Below is a small trained network, with its code and all its weights. Each question gives an input and a target symbol and asks what happens when units are switched off, that is, made to give their printed mean instead of their output.

import numpy as np


def w(rows, s, z=0):
    codes = np.array(rows[::2]) - 128.0
    scale = np.full(codes.shape[1], s)
    scale[-1] = z or s
    return codes * scale


def f(y):
    return y / 2 * (1 + np.tanh(0.7978845608 * (y + 0.044715 * y**3)))


def softmax(a):
    e = np.exp(a - a.max(-1, keepdims=True))
    return e / e.sum(-1, keepdims=True)


def log_softmax(a):
    a = a - a.max(-1, keepdims=True)
    return a - np.log(np.exp(a).sum(-1, keepdims=True))


def net(x, mask):
    ids = ['αβπτφψω'.index(c) for c in x.split()]
    T = len(ids)
    res = E[ids] + P[:T]
    u = 0
    for l in range(2):
        q, k, v = (res @ M[l].T for M in (Q, K, V))
        z = softmax(np.where(np.tri(T) > 0, q @ k.T / 4**0.5, -1e9)) @ v
        res = res + np.where(mask[u], z, O[l][:, -1]) @ O[l][:, :-1]
        u += 1
        y = f(res @ A[l][:, :-1].T + A[l][:, -1])
        res = res + np.where(mask[u : u + 4], y, B[l][:, -1]) @ B[l][:, :-1]
        u += 4
    return log_softmax(res[-1] @ U[:, :-1].T + U[:, -1])


Q, K, V, O, A, B = {}, {}, {}, {}, {}, {}
E = w([
[2,223,206,165],'α',
[134,141,169,36],'β',
[126,196,19,70],'π',
[177,180,217,196],'τ',
[80,178,68,149],'φ',
[31,194,52,95],'ψ',
[136,198,79,118],'ω',
],0.014)
P = w([
[155,242,2,181],'0',
[165,59,181,31],'1',
[155,69,194,24],'2',
[143,60,169,38],'3',
[149,91,191,35],'4',
[140,89,178,38],'5',
[158,80,167,41],'6',
],0.0074)
Q[0] = w([
[173,200,198,189],'L0H1',
[153,1,248,202],'L0H1',
[189,242,31,183],'L0H1',
[137,218,164,128],'L0H1',
],0.0078)
K[0] = w([
[89,63,112,61],'L0H1',
[74,1,221,101],'L0H1',
[13,196,15,135],'L0H1',
[158,108,111,66],'L0H1',
],0.0094)
V[0] = w([
[186,129,189,103],'L0H1',
[216,100,78,254],'L0H1',
[152,138,157,81],'L0H1',
[131,187,87,13],'L0H1',
],0.0071)
O[0] = w([
[216,191,143,110,97],'L0H1',
[172,162,103,186,87],'L0H1',
[103,125,160,1,134],'L0H1',
[45,50,7,66,255],'L0H1',
],0.0079,0.0056)
A[0] = w([
[183,163,249,23,126],'L0N1',
[73,191,221,240,69],'L0N2',
[129,1,121,24,2],'L0N3',
[212,74,122,136,51],'L0N4',
],0.0066)
B[0] = w([
[133,1,77,233,254],'L0N1',
[160,170,189,109,141],'L0N2',
[138,153,155,210,199],'L0N3',
[191,110,241,182,105],'L0N4',
],0.0068,0.0054)
Q[1] = w([
[157,65,247,177],'L1H1',
[177,133,44,124],'L1H1',
[185,82,73,121],'L1H1',
[150,105,160,61],'L1H1',
],0.013)
K[1] = w([
[139,9,170,93],'L1H1',
[174,146,64,173],'L1H1',
[184,89,60,147],'L1H1',
[107,69,132,150],'L1H1',
],0.015)
V[1] = w([
[213,105,28,45],'L1H1',
[98,138,155,3],'L1H1',
[44,90,98,229],'L1H1',
[60,119,133,111],'L1H1',
],0.011)
O[1] = w([
[251,126,66,81,174],'L1H1',
[180,17,132,164,84],'L1H1',
[100,196,88,204,254],'L1H1',
[119,136,149,193,168],'L1H1',
],0.012,0.0098)
A[1] = w([
[123,43,10,139,247],'L1N1',
[252,32,186,198,3],'L1N2',
[197,133,217,227,196],'L1N3',
[213,45,84,137,70],'L1N4',
],0.011,0.0053)
B[1] = w([
[164,115,251,139,255],'L1N1',
[75,206,166,22,178],'L1N2',
[255,246,91,55,152],'L1N3',
[98,57,22,197,210],'L1N4',
],0.0087,0.022)
U = w([
[171,155,232,192,14],'α',
[113,62,159,92,232],'β',
[77,96,158,134,1],'π',
[255,194,185,71,210],'τ',
[111,128,168,58,190],'φ',
[167,114,123,154,93],'ψ',
[130,152,92,127,131],'ω',
],0.0097,0.0041)

Each question gives the input, a string of symbols that net reads in full, and the target symbol t.
The units are the heads (4 rows each of Q, K, V and O) and the neurons (one row each of A and B). Each row of codes is followed by its name. A weight is (code - 128) times the scale printed after its matrix; where a second scale follows, it is the last column's (O, A, B and U).
mask holds one flag per unit, layer by layer, with each layer's heads first. A switched-off unit (its flag False) gives its mean, the last column of its rows in O or B, instead of its output. The means were averaged over made-up inputs and are rounded, as every weight is.
A unit's drop is (log p(t) with every unit on - log p(t) with that unit switched off) / (log p(t) with every unit on - log p(t) with every unit switched off).
The circuit of an input: a set's keep is (log p(t) with only the set's units on - log p(t) with every unit switched off) / (log p(t) with every unit on - log p(t) with every unit switched off). Starting from all 10 units, units are removed one at a time, each time the one whose removal leaves the highest keep (on an exact tie, the one counted first), for as long as the keep stays at least 0.8.
units of the circuit, in order: the units of the circuit, biggest drop first
top k neurons: the k neurons with the biggest drops, biggest first
top k neurons in layer l: the k neurons of layer l with the biggest drops, biggest first
drop of u: that unit's drop, to one decimal
input ω φ β ψ, target τ: units of the circuit, in order	[L1H1; L1N4]
input ω α π π φ π, target τ: units of the circuit, in order	[L1N4]
input φ ω φ ψ ψ, target ω: units of the circuit, in order	[L1H1; L0H1]
input α φ π φ α φ, target π: units of the circuit, in order	[L1H1; L0H1]
input π φ π ψ φ β, target β: top 3 neurons	[L0N1; L1N4; L1N2]
input ψ α τ α, target τ: units of the circuit, in order	[L1N3; L0H1]
input τ ω α ψ β π, target φ: units of the circuit, in order	[L1H1; L0H1]
input φ ω φ τ, target τ: top 3 neurons	[L1N4; L1N3; L0N3]
input ω β φ π, target τ: top 2 neurons	[L1N1; L1N4]
input τ α φ ω β, target β: units of the circuit, in order	[L1H1; L0N1]
input π α τ, target τ: top 2 neurons	[L1N3; L1N4]
input β ω τ ω, target β: top 2 neurons	[L1N4; L1N2]
input α ω φ, target π: drop of L0H1	0.1
input π τ π, target ψ: drop of L0H1	0.4
input α ω τ β τ, target β: top neuron in layer 1	[L1N3]
input π φ ψ π τ ω, target ψ: drop of L1N4	2.6
